Here is a tiny trained network, its code and every weight. The questions are about switching its units off for an input and a class, where a switched-off unit gives its printed mean instead of its output.

import numpy as np


def w(rows, s, z=0):
    codes = np.array(rows[::2]) - 128.0
    scale = np.full(codes.shape[1], s)
    scale[-1] = z or s
    return codes * scale


def f(y):
    return y / 2 * (1 + np.tanh(0.7978845608 * (y + 0.044715 * y**3)))


def log_softmax(a):
    a = a - a.max(-1, keepdims=True)
    return a - np.log(np.exp(a).sum(-1, keepdims=True))


def net(x, mask):
    res = np.array(x, float).reshape(1, 8) / 4 @ E
    y = f(res @ A[0][:, :-1].T + A[0][:, -1])
    res = res + np.where(mask, y, B[0][:, -1]) @ B[0][:, :-1]
    return log_softmax(res[-1] @ U[:, :-1].T + U[:, -1])


A, B = {}, {}
E = w([
[127,127,128],'x0',
[125,128,130],'x1',
[19,219,60],'x2',
[127,129,129],'x3',
[214,102,42],'x4',
[129,126,129],'x5',
[128,127,128],'x6',
[1,4,89],'x7',
],0.0091)
A[0] = w([
[102,61,86,124],'N1',
[159,91,180,231],'N2',
[140,98,209,146],'N3',
[146,176,44,82],'N4',
[143,115,122,142],'N5',
[64,181,137,146],'N6',
[71,83,87,153],'N7',
[68,93,142,140],'N8',
[143,166,110,129],'N9',
[105,49,143,146],'N10',
[74,77,152,128],'N11',
[169,90,118,139],'N12',
[133,103,4,139],'N13',
[98,155,53,115],'N14',
[119,91,42,130],'N15',
[179,204,162,255],'N16',
[96,195,107,178],'N17',
[32,139,99,154],'N18',
],0.016,0.0095)
B[0] = w([
[47,61,148,201],'N1',
[170,150,215,214],'N2',
[82,163,197,183],'N3',
[90,131,101,169],'N4',
[144,129,156,141],'N5',
[224,153,42,189],'N6',
[83,10,71,218],'N7',
[217,18,116,197],'N8',
[98,177,114,154],'N9',
[116,68,188,205],'N10',
[208,8,144,198],'N11',
[195,122,142,169],'N12',
[41,146,147,208],'N13',
[70,99,63,177],'N14',
[12,116,140,191],'N15',
[172,255,148,254],'N16',
[101,217,22,192],'N17',
[212,74,47,224],'N18',
],0.009,0.015)
U = w([
[83,235,254,128],'0',
[146,232,25,161],'1',
[245,182,146,253],'2',
[44,254,41,88],'3',
[180,57,200,30],'4',
[153,92,35,114],'5',
[19,94,241,197],'6',
[18,115,52,20],'7',
],0.0099,0.0042)

Each question gives the input, the list of numbers given to net, and the class t.
The units are the neurons (one row each of A and B). Each row of codes is followed by its name. A weight is (code - 128) times the scale printed after its matrix; where a second scale follows, it is the last column's (A, B and U).
mask holds one flag per neuron, in row order. A switched-off neuron (its flag False) gives its mean, the last column of its row in B, instead of its output. The means were averaged over made-up inputs and are rounded, as every weight is.
A unit's drop is (log p(t) with every unit on - log p(t) with that unit switched off) / (log p(t) with every unit on - log p(t) with every unit switched off).
The circuit of an input: a set's keep is (log p(t) with only the set's units on - log p(t) with every unit switched off) / (log p(t) with every unit on - log p(t) with every unit switched off). Starting from the 12 units with the biggest drops (on a tie, the unit counted first), units are removed one at a time, each time the one whose removal leaves the highest keep (on an exact tie, the one counted first), for as long as the keep stays at least 0.8.
units of the circuit, in order: the units of the circuit, biggest drop first
most important unit: the unit with the biggest drop
k most important neurons: the k neurons with the biggest drops, biggest first
drop when u is switched off: that unit's drop, to one decimal
input [0,6,8,3,-5,-7,-2,-7], class 1: units of the circuit, in order -> [N6]
input [0,1,-2,-7,0,-5,-7,0], class 0: units of the circuit, in order -> [N18 N7]
input [-3,-6,-2,0,0,1,-8,-3], class 0: units of the circuit, in order -> [N18 N8]
input [4,2,0,7,3,-5,-7,5], class 6: 2 most important neurons -> [N17 N6]
input [-1,2,1,5,-2,2,-6,7], class 5: 2 most important neurons -> [N18 N7]
input [-8,7,-6,8,1,-5,-4,8], class 6: 4 most important neurons -> [N1 N15 N18 N6]
input [3,8,-7,1,3,-3,3,2], class 6: 3 most important neurons -> [N18 N8 N6]
input [-6,5,-8,8,3,1,-1,0], class 2: 4 most important neurons -> [N13 N15 N12 N7]
input [-7,5,5,-1,1,7,2,-6], class 3: 2 most important neurons -> [N18 N8]
input [5,-7,8,-4,-3,-8,-2,1], class 5: 4 most important neurons -> [N18 N16 N7 N8]
input [-4,-3,-6,2,1,3,-3,0], class 2: 3 most important neurons -> [N13 N15 N1]
input [2,-6,-4,-4,1,-6,-6,5], class 6: 3 most important neurons -> [N18 N6 N1]
input [-4,-3,-8,-3,-2,-3,0,-4], class 0: 2 most important neurons -> [N3 N18]
input [5,-2,-6,1,8,6,-6,-1], class 2: most important unit -> N12
input [1,4,8,-3,3,3,-4,-3], class 3: drop when N4 is switched off -> 0.1
input [-8,1,5,-6,4,4,-6,0], class 3: drop when N5 is switched off -> 0.0
input [-1,5,2,6,3,1,8,-6], class 3: drop when N11 is switched off -> 0.3
input [-4,-7,-7,0,4,8,-7,-1], class 2: drop when N12 is switched off -> 0.2
